[  9  19   3 -26  12 -31   1   8 -18 -18  65 -21 -67  17   5  -3  37   9
 -22   4  30  25 -16  -4 -42  59 -13  16  12  31  19 -29  18  25  22] => tido
[ 12  18  17   1  -4 -29 -15  14  -8 -15  58 -15 -57  -2   5 -10  24  20
 -12 -11  16   9 -11 -10 -31  53   2  31  27  37  19 -21  16  42  15] => logun
[ -6  -1 -15 -30   1   1  10 -23 -15  14 -42  -8  34  -3  44   8  -8   7
   0  21  -8  -2   3  23 -26 -63  11 -35 -18 -31 -33  -6 -11 -14 -10] => tum
[ -5   7  -1 -36  -7  -8   9 -22  -3  17 -32  -5  33 -14  60  -9 -16  25
 -15   9 -18  -9  20  26 -14 -37  18 -22 -12 -21 -25  -1 -16 -13 -14] => logun
[  6  30  13 -22  32 -37  14   7 -33 -30  56 -29 -86  21  -5  -9  59   4
 -32  14  56  31 -26   9 -54  61 -17   1   4  20   4 -26  12  33  13] => tazel
[-13 -16   9   8 -36  -7 -13   2  14   4   6  -4  34 -36  48   4 -24  17
   8  -7 -62 -28   7   9   7 -50  29  12  16   2 -13  -6  -7 -14   2] => Linuk
[  6   5   8   1 -17 -22   5  -6 -13 -34  20 -20 -28  11   8  13   8  12
  -9   1  18   3   3   3 -19  16  -5   7  13  12  25  -3  21   9  10] => luni
[  4  -6   4 -12  -5 -19 -11  -2 -11 -21  12 -24 -23  19  -3   4   8   6
   2   2  25   8 -25  -8 -31   9   1   3  12  22   9 -21  15   3  16] => tum
[-12   2   5  -9 -13 -11   2 -14   6  -4 -16 -15  28 -31  49  -7 -23  12
   4   7 -44 -22   7  29  -6 -66  34 -14   3 -16 -28  -7  -9 -12  -1] => tazel
[  3   1   6 -19   1 -19  -7  -9  -2 -30  26 -21 -41  -5   3   2  16  11
  -4   0   8   5   2  -4 -20  24 -10   4  10  15  22  -4  21  12  15] => bil
[  0  -4  12 -10 -19 -22   4 -17   6 -42 -10 -31 -12  -6   0   8 -21  16
  23  -6  -7 -15  -6  -5 -22 -18  13  -2  11   5  18  -5  14  -2  14] => tazel
[ -8   2  -2 -67  18 -12  39 -27 -16 -11 -50 -24 -17  49  -8  21   0   6
   5  18  40  11   3  -4 -50   5 -22 -46 -30 -26   7  -4  10 -31   2] => tido
[ -6  -4  21 -11 -19 -17   7 -15   6 -48  -7 -32 -12   3  -1  14 -19  22
  26 -10  -7 -12 -13  -2 -23 -20  10  -1   3   8  18   7  13  -8  17] => tazel
[ 10  15   6  10 -21 -28 -25  13   5  18  65   1  -4 -47  56 -21   0  19
 -15   0 -52  -7  -9  17  -6   3  28  40  35  29 -15 -25   5  34   6] => logun
[-13  -2  11 -57  -1 -13  34 -35   2 -49 -67 -35  -3  23 -11  19 -20  18
  17  13  19  -9   3   5 -33 -21   3 -33 -17 -20  10  18  12 -34   7] => tazel
[-11 -20   8 -27 -15  -8   0 -30  13 -35 -39 -28  10  -2   6   5 -33  22
  26  -7  -7 -14  16  -4  -3 -33  -2 -15  -6  -9  26  12   8 -28   5] => bil
[ -32  -36   -2  -28  -34    9   20  -33   37  -11 -106   -6   93  -19
   45   30  -74   10   41    4  -64  -37   43    1   22 -108   28  -39
  -16  -50   -5   31   -7  -67  -11] => Linuk
[  7  41  -5 -38  35 -23  13   7 -27  37  35  -5 -43   0  46 -24  49   3
 -44  32  23  24  -2  22 -45  29  -7   0  -4   2 -33 -41  -3  31  -9] => logun
[ 11   6  15  44 -19 -26 -55  30  11  17 114   2 -14 -60  28 -23  11  10
  -8 -11 -72 -15 -17  17  17   4  23  57  58  45   0 -30  10  38  22] => bil
[ 17  10  13  19 -13 -29 -26  25 -13 -21  98 -13 -62 -16   0 -16  24  15
 -11  -9   1  11 -22  -5 -26  69   3  50  38  59  27 -27  22  42  25] => tido
[-29   2 -12 -60   8  11  31 -43 -13  15 -95 -23  53  24  37  15 -14   8
   6  28   9  -9   5  33 -20 -99   3 -68 -49 -56 -42   1 -15 -60 -14] => tum
[ -2  37  -1 -39  39 -18  13  -4 -22  29  23 -11 -31  -5  39 -10  50   4
 -34  30  12  22  10  32 -34  -5 -19 -18 -14 -22 -28 -23  -2  17  -9] => bil
[  1 -29  23   9 -54 -23 -17 -13  26 -43   1 -17  29 -21   8  16 -55  25
  43 -34 -45 -30  -1 -21  13 -34  20   8  22   6  36   7  20  -6  18] => gel
[-16  -2   2 -45 -14  -4  16 -36  10  18 -83  -9  66 -10  57   1 -46  26
  11  10 -36 -28  31  26  -4 -79  24 -43 -23 -42 -26   6 -14 -41 -15] => logun
[  4   1 -10 -18  -6  -4  -8  -4 -13  13   9  -7   8 -14  45  -4   7   4
 -17  20 -16  -2 -12  19 -26 -30  19   0   5   5 -31 -21   0   4   4] => tum
[  5 -29  29  20 -72 -22 -31  -6  30 -46  20 -12  30 -41   1   8 -65  30
  49 -43 -67 -42  -4 -27  19 -29  28  26  41  20  41   1  21   3  29] => gel
[  5  20   2 -23   2 -22  14 -10 -14 -25  10 -23 -36  25   6  11  21   3
  -6   9  33   7   1   0 -23  16 -13  -8  -1   1  24 -20  22   6  11] => luni
[  7  21   4  -2  -2 -21  -6   8  -4  31  52  -4  -9 -18  48 -14  11   5
 -26  13 -31  11   0  24 -24 -10  14  13  10  16 -25 -27  -5  13   8] => tido
[  7 -16  20  33 -42 -24 -27   6  17 -46  41 -23 -11 -35   5  -2 -26  20
  27 -20 -37 -22 -17  -9  -6  -5  29  39  40  42  25 -10  19  20  22] => tazel
[-15 -21   1 -48 -30  -8  20 -51  12 -32 -93 -19  54  12   6  22 -68  32
  46 -17 -16 -29  22  -5  -8 -47  19 -36 -15 -34  24  26  -4 -48  -6] => logun
[ -8  -6   8 -42  -9 -18  15 -22  -6 -28 -24 -29  -8  23   6  11 -16  23
  11  -1  15  -3   4  -3 -28  -3  -3 -23 -10  -5  19  -2  14 -25  14] => tido
[ 10  -2   6   7 -30 -22 -12  -2   5 -38  38 -20 -22  -3   8   9  -7  17
  -7 -12  -4 -10 -11  -7  -3   7   2  22  21  20  31  -8  20  16  18] => luni
[ 14  11   1  34 -27 -13 -23  19   1  19  69   3   0 -40  47  -9   3  11
 -19   1 -50 -11  -3  15   6 -25  23  33  33  15 -15 -27   9  39  12] => luni
[ 12 -10  22  39 -54 -27 -41  10  22  -3  62   4  29 -61  38  -8 -38  21
  12 -26 -92 -35  -5   9  24 -43  37  39  47  23   0 -12   6  22  15] => gel
[ -4   9  15 -61  17 -38  22 -17 -20 -36  -9 -35 -37  37  -6  11  12  18
  -1   9  41  11 -10   1 -40  18 -19 -28 -14 -16  19 -15  18  -7  10] => gel
[ -6  -3   5   0 -20  -9 -11 -18  12  10  -9 -11  35 -43  45 -14 -25  12
   8   8 -58 -20  30  22  10 -60  24  -6  12 -10 -14  -4  -2 -15   6] => bil
[-13 -22   4 -35 -28 -10  16 -32  10 -32 -47 -24  23  11   7  20 -49  16
  37  -8 -18 -18   8 -13 -11 -37   5 -24 -10 -12  24   7  15 -41  15] => tido
[ -9   1  -7 -33   2  -3   9 -23 -15  15 -43 -12  35   4  40   1 -10   6
  -2  21 -11  -5   1  28 -23 -65  13 -39 -18 -29 -36 -12  -9 -24  -6] => tum
[ -4  22  -5 -29  30  -7  12  -8 -11  26   6 -11 -17 -10  45 -11  32   3
 -24  31   1  16  19  31 -25 -22  -9 -21 -13 -21 -28  -8  -7   2  -3] => bil
[ -9   1  12 -28  -9 -25   4 -18   2   2 -19 -12  35 -13  49  -4 -21  20
   3   6 -35 -16  16  27  -7 -61  13 -32  -8 -31 -21 -12  -8 -15  -2] => gel
[ 16   1  17  27 -29 -37 -33  15  11   7  73   0   8 -48  45 -12 -14  15
  -5 -11 -67 -16  -7  15   3 -23  28  30  39  18  -5 -24   0  31  12] => gel
[ -2  -1  10 -25  -7 -18  -5 -18   4 -35   4 -28 -25  -2  -7   2  -7  18
  13  -5  -4  -7   1  -3 -13   2  -4   2   7   5  29   1  18  -6  16] => bil
[  6   9   9 -13  14 -30   4  14 -11 -31  51 -23 -78  20  -5  -2  49   7
 -22   7  40  19 -16 -16 -41  68 -23  15   9  28  20 -23  11  25  18] => Linuk
[ 17  26  12   4  14 -33  -7  21 -26 -14  98 -20 -86  14  -6 -14  53   5
 -36   6  34  30 -21   0 -47  82 -14  32  21  49  18 -32  14  40  21] => tido
[  1  12  -2  -2 -22  -8  -2  -3   0  12  13  -2  20 -27  62   3 -13  12
 -12   6 -35 -13  14  27  -3 -49  17   1  10 -14 -13  -6  -3   4  -2] => luni
[  8  -2  10   8 -35 -25 -27   5  18  -2  55  -1  13 -49  53  -6 -20  20
  -1 -14 -68 -21  -2  14   8 -39  32  28  33  12  -7 -13   3  23   9] => gel
[-12  -4   9 -41  -2  -5  21 -25  -5 -35 -47 -36  -7  17  13   6 -22  13
  19   7  19  -6   2   6 -33 -35   7 -29 -14 -11   8  -1   5 -32   4] => tazel
[-20   2  -5 -48  11  -4  32 -19  -4   5 -48 -12  11   4  47  10   4  10
  -6  25  -8  -6  18  15 -21 -48  -8 -40 -30 -41 -25   0 -13 -28  -7] => Linuk
[  9  13   0  -7   3 -18 -11   6 -22  17  32  -8  -9 -11  35  -9  19   1
 -29  21 -11  12 -11  19 -34 -10  19   5  17  13 -29 -27  -1  18   9] => tum
[ -2  12  17 -18   7 -29  17 -11 -10 -32   1 -34 -37  15  -3   5  11   8
   0  10  22   8 -11   6 -38   6   2  -7  -1   7   6  -7  12  -1  13] => tazel
[ -4   9  10 -17 -10 -21   9 -12   1   0   8 -10  22 -20  48   6  -7  17
  -3   7 -35  -9   7  25  -9 -46  11 -14  -6 -26 -14   1  -4  -3  -3] => gel
[  2  -4  11 -11 -13 -17  -8 -18  14 -36   6 -26 -20  -7   4   3  -8  16
  15  -3  -9  -2   9  -3  -9  -3  -4   6   9  16  28   6  20  -5  17] => bil
[  8  16  19  -1  14 -33  -4  25 -15 -16  66 -21 -80  22  -6  -9  57   4
 -31   3  44  26 -14 -14 -40  77 -16  27  18  43  16 -32  10  29  22] => Linuk
[ -1 -15  -4   3 -42   2 -22 -16  13   1 -14  -2  59 -40  49   7 -45  16
  19  -6 -63 -30   0  15   7 -78  40   0  16  -7 -16   3  -3 -11   3] => tum
[-13   1   8 -54  14 -17  24 -13 -13 -35 -32 -31 -41  33   5  16  15  15
  -8  14  41  10   5  -8 -40  12 -23 -25 -19  -8  16  -3   8 -17   6] => Linuk
[ 17 -17  17  64 -45 -23 -58  20  14 -31  77  -2 -10 -36  -7 -13 -13   4
  25 -29 -41 -21 -32  -8  18  22  30  60  59  68  30 -13  20  27  29] => tum
[  3   5   5 -21  -5 -24   1   1  -6 -22  30 -25 -43   8  -5   4   4  14
  -2  -2  17   5 -12  -6 -31  28  -6  13  12  17  22 -12  19   8  14] => tido
[ -6   7   0 -17  -4 -13  10  -6   1   1   4 -14   6 -30  53   3  -2   9
  -8  24 -38  -7  -2  25 -29 -49  22  -4   1  -9 -33  -9   0   5  -1] => tazel
[ -6 -10  -4 -37 -21  -5  24 -39   2 -38 -69 -24  22  22   7  31 -43  19
  26   0   4 -17  17   2 -10 -49  -3 -37 -17 -36  25  19  13 -34  -1] => luni
[  17   42   -2  -21   36  -22   24   12  -34  -11   59  -11 -102   27
   -7   -7   67  -13  -48   22   80   35  -19    3  -39   80  -43   16
    1    8   17  -13   14   40    1] => luni
[ -8   1   5 -36  -2 -13  20 -11  -9 -21  -4 -27 -22  20  -5  15  -3  15
   5   9  20   9  -4  -3 -33  11  -8  -5  -6   1  17   4  18 -16  11] => tido
[  7  19  10 -16  13 -27   0  14 -23  -9  62 -21 -64  19   1  -5  36  10
 -18   1  32  21 -16  -5 -44  53 -14  10  10  23  15 -32  16  27  18] => tido
[ -4   2   9 -41  10 -16   5 -16  -3 -23  -5 -29 -30  16   2   2   9  11
   3   8  23  10   5  -2 -25   8 -16 -15  -5   2  19  -7  18 -12  12] => bil
[  4   3   8  13 -32 -22  -5  -3   6 -28  28 -22  -8   0  10  12  -6  11
   8  -6  -5  -7  -3  -3  -8  -2   4  15  19  15  26 -13  23   4  14] => luni
[ -2  -8  13   0 -22 -16   4 -12   1 -37  -2 -25 -15  -8   4   8 -15  12
  16  -8  -3  -9  -4  -1 -18 -13  18   3  17  15  12   6  13  -4  14] => tazel
[  1  10  14 -39  -1 -29   4 -10  -7 -26   7 -25 -34  13   9  -6   1  20
  -6   1  20   1 -11  -2 -33  37   0   4   5  14  19 -13  14   0   8] => logun
